Each row has a class, written after it.
[ 12   7  -7   6   0  -1  -2  -9  13 -11  12  11   8  -1 -14 -11  24 -27
  14   8   4   2 -17  -8  17  12   1  -7   6  -7  -5 -25 -14]	muzi
[ 20 -20 -19   5 -19 -24 -35 -14   6 -16   4  11 -54   7  28  -3 -21  13
  12  28  -1  -1  14  11   9   3  -1  33 -14  34  18  40  10]	mepil
[ 12  -5 -23   4   5  13  16  -4  22 -17  39  19 -10 -22  -8 -14  21 -23
   5  15  -1   0 -19  -1  27  -9 -28 -17   1   7 -20 -23  -9]	mibun
[ 31  10  18  -2 -15   6 -24 -31   0 -32  -7  18 -10 -21   6  29   7  31
  -5  28   8   6   5 -10 -36  25  10  -2  19 -26  -7  13 -32]	tek
[ 19 -32 -23  17   0 -32  29 -49   9 -11  13  -5 -18 -22   0  17  10 -10
   0  21 -17  14  30   4 -21 -27 -59  -2  -5  13 -10  53  16]	mepil
[ 42  -9  -4  -4  -2   9 -50 -65 -21 -46  -6   5   0 -20 -18  30 -13  22
  19  24  -3   9   4 -31 -38  20 -18  18  38  -2  10  38   7]	tek
[-18   7 -17  -4  -9 -36   7  10  34 -17 -23  19 -14 -46  -1 -24   4 -11
 -24  31  40 -13  -3  11 -11   3  12 -34  14 -23   9   0 -42]	muzi
[ -2 -13 -14 -10  20 -20  -6 -15  13  -1  11  21  -9 -13 -14 -27  18 -21
 -14   0  27  -6 -11  18   7  21   0  -8   3  -9  -4   4  -9]	telel
[ 10 -15 -22   3   8  -7 -16  25  -5 -14   3  53   2 -22 -13  -8   6 -30
  17  18  12 -18 -26   0 -17   3  13  -4   2   4  -3 -14 -13]	vinuk
[  8 -26  -3  30  17  -5   9 -20  21   2  30  34  -9 -15   0  -6  41 -23
  34   0  18 -21 -24 -13  49  13 -13 -23 -40  -4   3  10 -23]	muzi
[ 13   2 -13   0  -7  12   1  -4   8   7 -24  -9  12  41  10  25 -38  14
  31  -8 -32 -13  -4 -14   5  35 -33  -8   4  -6  51   3  27]	reko
[ 26 -19  -5   6 -19  -6 -34   1   5 -17  -7  15 -35  21  16  -7 -10  -6
  38  22  -3  -5  12  16  12 -23  23  55  -4  49  -4  43   1]	muzi
[ 22 -24  -6   1 -11   0 -41  -9  -1 -20  16  20 -51  14  34  -3  11  18
  -1  18   3  -5  19  16  15  -8  26  16   1  42  -1   4  -3]	reko
[ 20   7  -2  27   8 -24 -12 -11  28 -17  23 -35 -36   7  39   7 -10 -29
  -9  48   1  48  32  28  38 -22  26   3 -18   8  -8   7  23]	tek
[ 35   0 -13  13  -2  -5 -41  17  17 -25  55  34 -38   7  20  -6  10   2
  30  42  -8  17  -2   6   4  -6 -17  33   9  42   5  18   7]	telel
[-19 -15  -4  17  -4  -6  20  12  18 -14  49 -31  -8  15  40  -4  19 -19
 -11  30  -9  30  34  21  22 -31  -3 -15 -27   5  -8 -12  29]	telel
[  8 -13  19 -11 -18  22   4 -33 -26 -31  -1   8   8 -17 -14  -1  10  36
  16 -12  -6   0   4 -17 -12  19   2  25   7 -42 -32  22  -2]	mibun
[  2  11  42   9 -12  -7 -29 -40 -25 -17  -7  -7 -24 -16   4  18  31  22
  -1  -2  13  13  29 -31 -13  21 -19  33  -3   6 -20  19 -20]	muzi
[ 18   8  -5 -26 -14  -1 -11 -11  -7  12 -32  18   0  29  14   2 -20  19
  39 -19 -34   7 -21   0 -19  51 -25  12  -4 -12  12  15 -12]	rebu
[ 19  51   0  29  43 -77   9   2  83  44   3  14 -32  15  41 -64 -17 -55
   6  29  70  16 -36  52 -13 -37 -97   9 -10  21  46  31  13]	reko
[ 25 -13  -4 -19 -20 -14 -12 -14  -7   9 -35  16  25  35  -8 -10 -13  24
  29 -12 -44 -10 -16 -10 -18  52  22   0  -1 -25  31 -31  15]	reko
[ 15 -10 -14 -31 -23 -11  -5 -26  12   7 -23  -3  24  32   9  25 -22  11
  36 -26 -45  10 -12  -7 -36  33   4   4  19 -21  30   2  32]	muzi
[ 27 -29  -5  13   9 -14 -39   0   9 -20  28  52 -57 -21  32 -20   2  14
  27  19 -11   2  -4  12  23 -13  17  35  16  29  -8  24  11]	vinuk
[ 13 -21 -14   6   4 -17  16 -17  29   3  22 -17 -31  39  39   3   4 -28
  12  38 -22  58  33  26  41 -17 -19  -2 -35  16 -11  20  30]	mibun
[ 40   0  15  -1 -19  13 -34 -52  -6 -30   2  16  -2 -14 -15  42   5  32
   7  12   9   6   8 -22 -36  17  -9  20  28  -4  -5  48 -16]	mepil
[  9  13 -10  -7   3 -35  20   2  24  16   9 -12 -27  26  15 -29  20 -19
   5  25 -12  53  20  16  20 -24 -39  -9  20  -4  -7 -13  27]	reko
[ 16 -29  -7   8 -10 -21 -41  -3   7  -9  11   5 -47  17  36   8 -13  -4
  29  23  -2  -6   9   9  14  -5  23  31  -4  40  15  34  13]	tek
[ 27  -2  -7   5  -7 -30  -2 -14  28  -2  35 -13 -40  11  28  -9  15 -14
   4  35 -15  41  26  16  28 -23   2   2 -17  22  -3   6  24]	rebu
[  39  -28  -22  -12   19  -40   -9 -114   -1   -6    3   20  -54   -8
  -46  -10   44    9   34  -65  -50   18   -1  -46   51   26  -84   27
    3    4    0   26   48]	telel
[-18 -38  -6  -6   0 -32  -3  -9   6  27   1 -10 -25  -2  26  -9   4 -33
   2   9  -5  31  19  36  31  -8  19  -5 -28  17 -29  12   7]	mepil
[-11  -9   1   7  -5 -15  13  -8  13  -1  24 -39 -14   4  32  -3  15  -6
 -13  29 -19  35  34   2  23 -18   3 -12 -10   6  -2 -22  32]	muzi
[ 14 -10   5  21   7  -8  -3 -22   6  -7  27 -23 -33  10  37   0  27  -8
  -5  33  -5  43  28   7  44 -24   7  -2 -18  11 -26   5  24]	reko
[ 22 -18 -10  16  -4  -8 -31   2  11 -25  32  34 -39   2  28  -8   2  21
  30  12  -9  -1   3   8  13  -7  -8  30 -18  31  10  39   2]	telel
[ 19   2   5  19  10  10  15 -11  17  -7  28 -14 -27   5  30   3   5  -8
   9  27 -22  36  13   4  49 -17 -18  13  -5   4 -30  13  21]	vinuk
[  3 -17  -2   2 -14 -13  17 -20  18  -1  12 -29 -26   2  13   3  10 -22
  19   9  -4  24  29  13  45 -22   5  12 -32   7 -27  34  11]	muzi
[ 13  10  -9   2   8 -20   7  10  18  -1  18  20  -4 -33 -34 -20  25 -24
   5  22  20   7  -7  -6  12   5   4 -13   3 -20  -4 -16  -8]	muzi
[ 14 -12   4 -23 -13  18   1 -28   6  18 -32  -2  26  41   1   8 -25  10
  30  -2 -42   1 -16 -10  -3  40 -26   7  -1   3  18  -3  15]	mibun
[ 24 -15  -3   7 -20  -8 -35   0  17 -35  19  38 -61  -6  28  -3   8  25
  15  20  -5 -11   9   9  12 -10  18  42   1  27   1  29   7]	telel
[ 33   6 -29  19  10   4   8  -1  18 -16  17 -18 -37  26  35   3 -16   6
 -14  41 -20  26  22  14  52  -6  11  -8 -32  11  16  14  18]	rebu
[ 47 -13  -4  -4   7  -4 -40 -13  11 -11  37  39 -74 -16   5  -5   2  15
  17  29  18 -15   8  14   8  -7 -17  54  43  59  -1  69  -1]	rebu
[ 32   5  19   6   2  -3 -35 -47 -20 -28 -39  47   5 -24 -15   0  12  24
  29  14   8   8 -13 -24 -40  24 -25  12  14 -16  -7  51 -42]	rebu
[ 14  10   5   6   3 -23 -12 -14   9 -13  15   7   8 -30 -25 -27  18  -1
  -6  22  -3  16  -1 -11   2  16  -4  -4 -13 -11  -3 -22  -2]	telel
[ 29   1   9  -9 -17  21 -25 -48 -11 -37 -14  16   5  -1  -8  17  11  29
  14   5   4  -3  -6 -23 -23  28   4  21  27 -19  -8  28 -21]	muzi
[ 31 -27 -19   3   1  -7 -32 -15  12 -16  18  32 -41   9  24 -15   6   4
  21  36 -18   6  -1  16  13  -5 -14  29  -9  52  -4  32   1]	telel
[ 20  -6   4  16  -3  -5 -27   7   6 -14 -12  39 -36  -2  14 -12 -10  24
  18  34   3 -16   7   2  15  25  10  22 -11   8  25  18 -13]	muzi
[ 24 -28 -18  -4 -16   9 -22  -3   7 -24   6  27 -44   8  38  -6 -15  24
  18  28 -17 -19  -2  22  -4 -11   2  44 -20  34   4  35  23]	telel
[  8  -8  20 -49 -51 -16 -59  17 -16  10 -38  53  33 -26 -41   4 -10  -8
  37  -4  -9   8   0  22 -92  14  23  20  37  24 -25 -15 -50]	mepil
[-20 -19   9  22  12 -19   6 -10   9  15  38 -22 -26  24  45   0   5 -14
  10   3  22  32  28  25  45   0 -20  -2 -30   0  -7  48   0]	mepil
[ 11   0   2  -6   0   8  -7 -22   8   8 -27 -10  30  19   5  18 -46  24
  25  -9 -39  -1  -9  -8 -20  36 -34  13  -9  -8  41  21  38]	telel
[  6 -10   1  -9  -6  -5 -15 -15  -4   6 -18   0  26  20  -3   4 -22  14
  24 -17 -39  -1  -6  -6 -17  38 -10  13 -12  -3  25  -1  21]	telel
[ 16   8   3   9  -3   2  15   0  20 -11  27  24  -1 -33 -10   4  20  -6
  -8  42  11  16   0   4  -1  15  -5 -28  11 -43 -10 -20  -8]	mepil
[ -8  -5   3  13  -5 -12   2   0  16 -13  25 -25 -14  12  19 -14  12 -20
   3  28 -16  35  33  14  36 -20  -7   6  -9  12 -15  -3  21]	telel
[ 23 -15 -13  -5  10  18  -4 -29   6   4   5 -12  12  41  34  22 -33   5
  15 -12 -53   1 -20   1   3  40  -6  15  20   0  18  -8  45]	vinuk
[ 14 -31   7  24  -2 -39 -31   9   2 -18   1  45 -50 -36  19  -2   3  39
   5  17  -7 -23  26   3 -12  -2  36  17  26  14  21  22  10]	reko
[ 17 -37 -23  27  -9  12 -21  -9  24 -40  12  22 -27  16  40  14 -25  11
  33  28  -7 -26  -3  -1  17 -19   0  19   4  36  32  51  17]	mibun
[ 24 -10  -2 -19   2  12 -20 -19 -12  12 -18  22  21  18  -5  16 -14  26
  34 -16 -56  16 -13  -8 -19  52 -23  10  -6  -1   8   8   5]	telel
[  8 -33 -23   0 -12 -12   0  -6   9 -24   9  20 -18  -9  -1   3   7 -17
  40 -18 -41  44  32  18  25 -48  -4  -4  -9  16 -30  13   5]	mibun
[ 36  10  10   2  -9  22 -32 -34  -9 -50   2  23 -10 -14  -1  36   6  18
  10  11  -5  23   8 -20 -17  10   0  18  24 -18 -20  15  -4]	vinuk
[  8 -18   6   1  -8 -21  25 -19  27  10  -8 -25 -49   9  37   9  12 -28
 -14  32 -30  44  48  40  43 -30  26  -9 -39  -2 -32 -21  30]	tek
[ 14 -15 -14  -3   2 -19 -16 -26   3  20 -10 -13   1  34  18  13 -25  -5
  44  -7 -37  -3 -16 -12  -1  48 -41  15  17  22  28  22  27]	reko
[ 53  18 -24  14  -3  15  -1 -21  24 -28  22  27 -13   1  -9   8  28 -31
  29  44 -17  24 -21 -13  34  10 -29 -19 -13   2 -14 -13 -20]	rebu
[ 32   0  17   4 -10  24 -19 -18   1 -26 -25  41 -13 -26  -4  21   2  28
   7  26  -5  -9   8  -3 -20  14  10  17  13  -9  -6  12 -17]	muzi
[ 49 -13   3  21  -6 -10 -53  -9  15 -27  35  33 -69  13  46  20  -6  23
  12  14   3 -17   1   2   6 -10  34  65   3  50  15  38  25]	vinuk
